Below are the code and all the weights of a small trained network. Each question names an input and a class and asks about switching units off, where a switched-off unit gives its printed mean instead of its output.

import numpy as np


def w(rows, s, z=0):
    codes = np.array(rows[::2]) - 128.0
    scale = np.full(codes.shape[1], s)
    scale[-1] = z or s
    return codes * scale


def norm(h):
    return h / np.sqrt((h * h).mean(-1, keepdims=True) + 1e-5)


def f(y):
    return y / 2 * (1 + np.tanh(0.7978845608 * (y + 0.044715 * y**3)))


def log_softmax(a):
    a = a - a.max(-1, keepdims=True)
    return a - np.log(np.exp(a).sum(-1, keepdims=True))


def net(x, mask):
    res = np.array(x, float).reshape(1, 2) / 4 @ E
    u = 0
    for l in range(2):
        y = f(norm(res) @ A[l][:, :-1].T + A[l][:, -1])
        res = res + np.where(mask[u : u + 7], y, B[l][:, -1]) @ B[l][:, :-1]
        u += 7
    return log_softmax(norm(res)[-1] @ U[:, :-1].T + U[:, -1])


A, B = {}, {}
E = w([
[251,202,112,137],'x0',
[37,127,102,178],'x1',
],0.0028)
A[0] = w([
[26,55,174,111,94],'L0N1',
[194,167,73,173,64],'L0N2',
[115,110,115,255,186],'L0N3',
[105,23,159,36,105],'L0N4',
[170,201,94,35,134],'L0N5',
[65,131,27,123,251],'L0N6',
[178,165,94,30,131],'L0N7',
],0.0052,0.0013)
B[0] = w([
[159,114,79,127,255],'L0N1',
[139,72,74,93,183],'L0N2',
[81,95,145,155,177],'L0N3',
[254,73,164,184,217],'L0N4',
[29,106,121,111,184],'L0N5',
[55,120,191,226,194],'L0N6',
[16,134,131,102,179],'L0N7',
],0.0047,0.0029)
A[1] = w([
[253,110,143,197,250],'L1N1',
[94,198,98,167,151],'L1N2',
[156,125,28,147,121],'L1N3',
[166,26,228,95,185],'L1N4',
[86,160,158,114,115],'L1N5',
[144,234,121,2,90],'L1N6',
[75,35,53,92,203],'L1N7',
],0.0048,0.0019)
B[1] = w([
[26,99,114,69,251],'L1N1',
[226,101,165,29,158],'L1N2',
[118,214,152,189,157],'L1N3',
[130,253,140,156,229],'L1N4',
[198,60,122,185,122],'L1N5',
[54,21,119,147,217],'L1N6',
[191,184,113,138,251],'L1N7',
],0.0042,0.0023)
U = w([
[234,81,228,115,81],'0',
[61,51,96,5,161],'1',
[65,86,189,242,254],'2',
[196,230,69,148,21],'3',
[130,217,236,46,6],'4',
],0.012,0.0027)

Each question gives the input, the list of numbers given to net, and the class t.
The units are the neurons (one row each of A and B). Each row of codes is followed by its name. A weight is (code - 128) times the scale printed after its matrix; where a second scale follows, it is the last column's (A, B and U).
mask holds one flag per neuron, layer by layer. A switched-off neuron (its flag False) gives its mean, the last column of its row in B, instead of its output. The means were averaged over made-up inputs and are rounded, as every weight is.
A unit's drop is (log p(t) with every unit on - log p(t) with that unit switched off) / (log p(t) with every unit on - log p(t) with every unit switched off).
The circuit of an input: a set's keep is (log p(t) with only the set's units on - log p(t) with every unit switched off) / (log p(t) with every unit on - log p(t) with every unit switched off). Starting from the 12 units with the biggest drops (on a tie, the unit counted first), units are removed one at a time, each time the one whose removal leaves the highest keep (on an exact tie, the one counted first), for as long as the keep stays at least 0.8.
circuit, biggest first: the units of the circuit, biggest drop first
unit that matters most: the unit with the biggest drop
k most important neurons: the k neurons with the biggest drops, biggest first
k most important neurons of layer l: the k neurons of layer l with the biggest drops, biggest first
drop of u: that unit's drop, to one decimal
input [-3,-8], class 4: circuit, biggest first => (L1N4)
input [-8,-5], class 0: 2 most important neurons => (L0N4 L1N6)
input [-4,-6], class 4: 2 most important neurons of layer 1 => (L1N4 L1N1)
input [-1,-5], class 4: 2 most important neurons => (L1N4 L0N1)
input [-2,-3], class 4: 4 most important neurons of layer 1 => (L1N4 L1N6 L1N1 L1N5)
input [1,-7], class 1: 2 most important neurons => (L1N6 L0N6)
input [0,0], class 0: 3 most important neurons => (L0N4 L0N1 L0N2)
input [0,-6], class 1: 2 most important neurons => (L0N6 L1N6)
input [-5,-8], class 4: 2 most important neurons of layer 0 => (L0N2 L0N7)
input [-3,-2], class 0: 3 most important neurons => (L0N4 L1N6 L0N5)
input [0,-8], class 1: 3 most important neurons => (L0N6 L1N6 L0N3)
input [-8,-7], class 0: 2 most important neurons => (L0N4 L1N4)
input [4,0], class 1: 2 most important neurons of layer 0 => (L0N4 L0N1)
input [-2,-2], class 0: unit that matters most => L0N4
input [7,-4], class 1: drop of L0N2 => 0.0
input [-4,-5], class 0: drop of L1N4 => 0.1
input [6,-1], class 1: drop of L1N6 => 0.2
